Here is a tiny trained network, its code and every weight. The questions are about switching its units off for an input and a class, where a switched-off unit gives its printed mean instead of its output.

import numpy as np


def w(rows, s, z=0):
    codes = np.array(rows[::2]) - 128.0
    scale = np.full(codes.shape[1], s)
    scale[-1] = z or s
    return codes * scale


def norm(h):
    return h / np.sqrt((h * h).mean(-1, keepdims=True) + 1e-5)


def f(y):
    return np.maximum(y, 0)


def log_softmax(a):
    a = a - a.max(-1, keepdims=True)
    return a - np.log(np.exp(a).sum(-1, keepdims=True))


def net(x, mask):
    res = np.array(x, float).reshape(1, 6) / 4 @ E
    u = 0
    for l in range(4):
        y = f(norm(res) @ A[l][:, :-1].T + A[l][:, -1])
        res = res + np.where(mask[u : u + 6], y, B[l][:, -1]) @ B[l][:, :-1]
        u += 6
    return log_softmax(norm(res)[-1] @ U[:, :-1].T + U[:, -1])


A, B = {}, {}
E = w([
[49,110,57,101,31,115,2,58],'x0',
[104,139,56,121,105,15,204,122],'x1',
[165,14,118,170,129,155,156,112],'x2',
[115,128,132,127,135,127,125,116],'x3',
[53,114,29,98,233,175,90,211],'x4',
[216,144,48,84,177,181,148,34],'x5',
],0.0079)
A[0] = w([
[129,180,132,179,190,91,168,165,153],'L0N1',
[168,67,116,100,133,180,180,98,141],'L0N2',
[26,254,94,131,132,145,141,41,138],'L0N3',
[166,192,180,142,204,114,85,153,216],'L0N4',
[135,200,150,179,119,133,48,108,233],'L0N5',
[68,90,78,146,69,156,119,121,252],'L0N6',
],0.0061,0.0046)
B[0] = w([
[146,98,163,105,149,40,113,136,196],'L0N1',
[170,155,145,107,181,59,100,112,191],'L0N2',
[163,148,160,106,143,77,110,141,207],'L0N3',
[193,170,180,98,143,121,150,165,224],'L0N4',
[191,143,159,72,105,132,132,166,234],'L0N5',
[254,91,168,93,137,90,130,187,254],'L0N6',
],0.0087,0.0055)
A[1] = w([
[131,7,120,215,147,153,146,94,126],'L1N1',
[111,120,177,155,105,119,128,147,137],'L1N2',
[66,132,146,196,97,125,114,190,54],'L1N3',
[140,142,173,177,101,126,138,77,3],'L1N4',
[49,113,72,113,216,160,104,172,84],'L1N5',
[90,117,92,106,93,147,99,108,71],'L1N6',
],0.017,0.0045)
B[1] = w([
[94,236,164,7,131,104,110,163,210],'L1N1',
[188,154,65,102,174,158,152,59,255],'L1N2',
[205,173,29,161,195,157,89,55,186],'L1N3',
[132,170,163,147,59,134,189,115,185],'L1N4',
[191,181,173,173,8,134,219,115,219],'L1N5',
[165,91,162,169,86,65,70,97,147],'L1N6',
],0.012,0.0048)
A[2] = w([
[110,118,189,151,109,248,91,111,161],'L2N1',
[155,133,99,134,116,137,126,234,83],'L2N2',
[67,119,57,122,103,14,200,104,90],'L2N3',
[108,73,92,90,60,114,56,108,1],'L2N4',
[164,137,214,148,167,175,72,130,194],'L2N5',
[178,175,83,152,150,91,168,81,242],'L2N6',
],0.011,0.0028)
B[2] = w([
[42,69,127,102,137,167,142,162,146],'L2N1',
[156,129,122,94,70,130,174,69,162],'L2N2',
[78,92,214,143,127,252,99,201,168],'L2N3',
[160,72,135,141,104,64,73,150,156],'L2N4',
[82,64,112,114,108,136,112,132,201],'L2N5',
[84,86,75,89,115,180,94,89,250],'L2N6',
],0.014,0.012)
A[3] = w([
[148,150,129,181,202,149,209,157,152],'L3N1',
[110,134,118,217,112,129,121,159,75],'L3N2',
[116,223,150,100,160,119,89,156,90],'L3N3',
[161,65,133,51,130,118,101,120,253],'L3N4',
[144,121,178,110,169,158,190,98,100],'L3N5',
[155,103,131,114,253,129,220,141,2],'L3N6',
],0.011,0.0042)
B[3] = w([
[179,96,118,171,69,102,14,69,137],'L3N1',
[143,144,139,160,130,206,121,118,128],'L3N2',
[9,208,134,56,169,61,170,110,138],'L3N3',
[86,193,80,240,212,87,216,159,252],'L3N4',
[84,73,51,122,33,53,2,128,160],'L3N5',
[139,103,166,184,73,67,8,153,149],'L3N6',
],0.0083,0.018)
U = w([
[163,151,126,129,7,142,184,75,129],'0',
[165,90,122,166,124,20,35,143,115],'1',
[91,130,93,127,139,107,166,123,251],'2',
[99,208,131,47,162,89,124,147,125],'3',
[136,138,41,130,200,177,83,42,99],'4',
[56,56,144,97,141,182,134,174,96],'5',
[141,134,174,227,200,127,234,107,36],'6',
[178,155,236,248,185,146,149,74,32],'7',
],0.015,0.012)

Each question gives the input, the list of numbers given to net, and the class t.
The units are the neurons (one row each of A and B). Each row of codes is followed by its name. A weight is (code - 128) times the scale printed after its matrix; where a second scale follows, it is the last column's (A, B and U).
mask holds one flag per neuron, layer by layer. A switched-off neuron (its flag False) gives its mean, the last column of its row in B, instead of its output. The means were averaged over made-up inputs and are rounded, as every weight is.
A unit's drop is (log p(t) with every unit on - log p(t) with that unit switched off) / (log p(t) with every unit on - log p(t) with every unit switched off).
The circuit of an input: a set's keep is (log p(t) with only the set's units on - log p(t) with every unit switched off) / (log p(t) with every unit on - log p(t) with every unit switched off). Starting from the 12 units with the biggest drops (on a tie, the unit counted first), units are removed one at a time, each time the one whose removal leaves the highest keep (on an exact tie, the one counted first), for as long as the keep stays at least 0.8.
units of the circuit, in order: the units of the circuit, biggest drop first
top k neurons: the k neurons with the biggest drops, biggest first
top k neurons in layer l: the k neurons of layer l with the biggest drops, biggest first
input [-8,0,8,0,-6,-4], class 1: units of the circuit, in order => [L3N5]
input [6,1,4,-3,3,6], class 1: units of the circuit, in order => [L2N4, L1N6]
input [-5,-6,-5,-7,4,-5], class 2: units of the circuit, in order => [L2N5, L2N3, L2N2, L3N4]
input [-4,8,4,-1,8,-5], class 0: units of the circuit, in order => [L1N5, L3N4]
input [3,8,4,-1,-6,3], class 5: top 2 neurons => [L2N3, L1N5]
input [-4,8,-5,3,7,0], class 5: top 2 neurons in layer 0 => [L0N1, L0N3]
input [-7,-1,6,4,-1,5], class 1: units of the circuit, in order => [L3N6, L3N5]
input [2,1,8,0,6,7], class 3: units of the circuit, in order => [L1N1, L0N5]
input [-8,-3,-1,3,-8,2], class 0: top 2 neurons in layer 3 => [L3N5, L3N4]
input [8,-2,1,-6,7,8], class 1: units of the circuit, in order => [L1N6, L2N4]
input [2,0,-5,-5,-6,-8], class 4: top 2 neurons in layer 1 => [L1N2, L1N3]
input [-5,2,2,2,-7,8], class 4: top 4 neurons => [L2N6, L1N5, L0N2, L2N2]
input [-2,-3,-5,-1,-3,-8], class 4: units of the circuit, in order => [L1N2, L1N3]
input [3,8,1,1,-3,4], class 5: units of the circuit, in order => [L2N3, L1N2]
input [6,-7,-6,-3,8,-7], class 0: units of the circuit, in order => [L1N5]
input [-6,0,1,0,-8,-8], class 0: units of the circuit, in order => [L1N4, L3N4]
input [-6,-1,-2,-6,-7,-2], class 0: units of the circuit, in order => [L1N4, L3N4]
input [-6,5,-6,-1,1,-7], class 4: top 2 neurons in layer 1 => [L1N3, L1N2]
input [-2,-5,-6,-6,5,6], class 2: top 2 neurons in layer 1 => [L1N1, L1N2]
input [1,-5,-4,4,-4,2], class 5: top 2 neurons in layer 1 => [L1N1, L1N5]
input [4,-5,-4,2,3,-7], class 4: top 2 neurons => [L1N3, L1N2]
input [6,-7,6,0,0,2], class 5: top 2 neurons in layer 2 => [L2N1, L2N5]
input [6,-5,0,0,0,2], class 1: top 3 neurons in layer 2 => [L2N4, L2N6, L2N3]
input [-8,3,-8,-6,-6,5], class 1: top 2 neurons => [L1N1, L3N5]
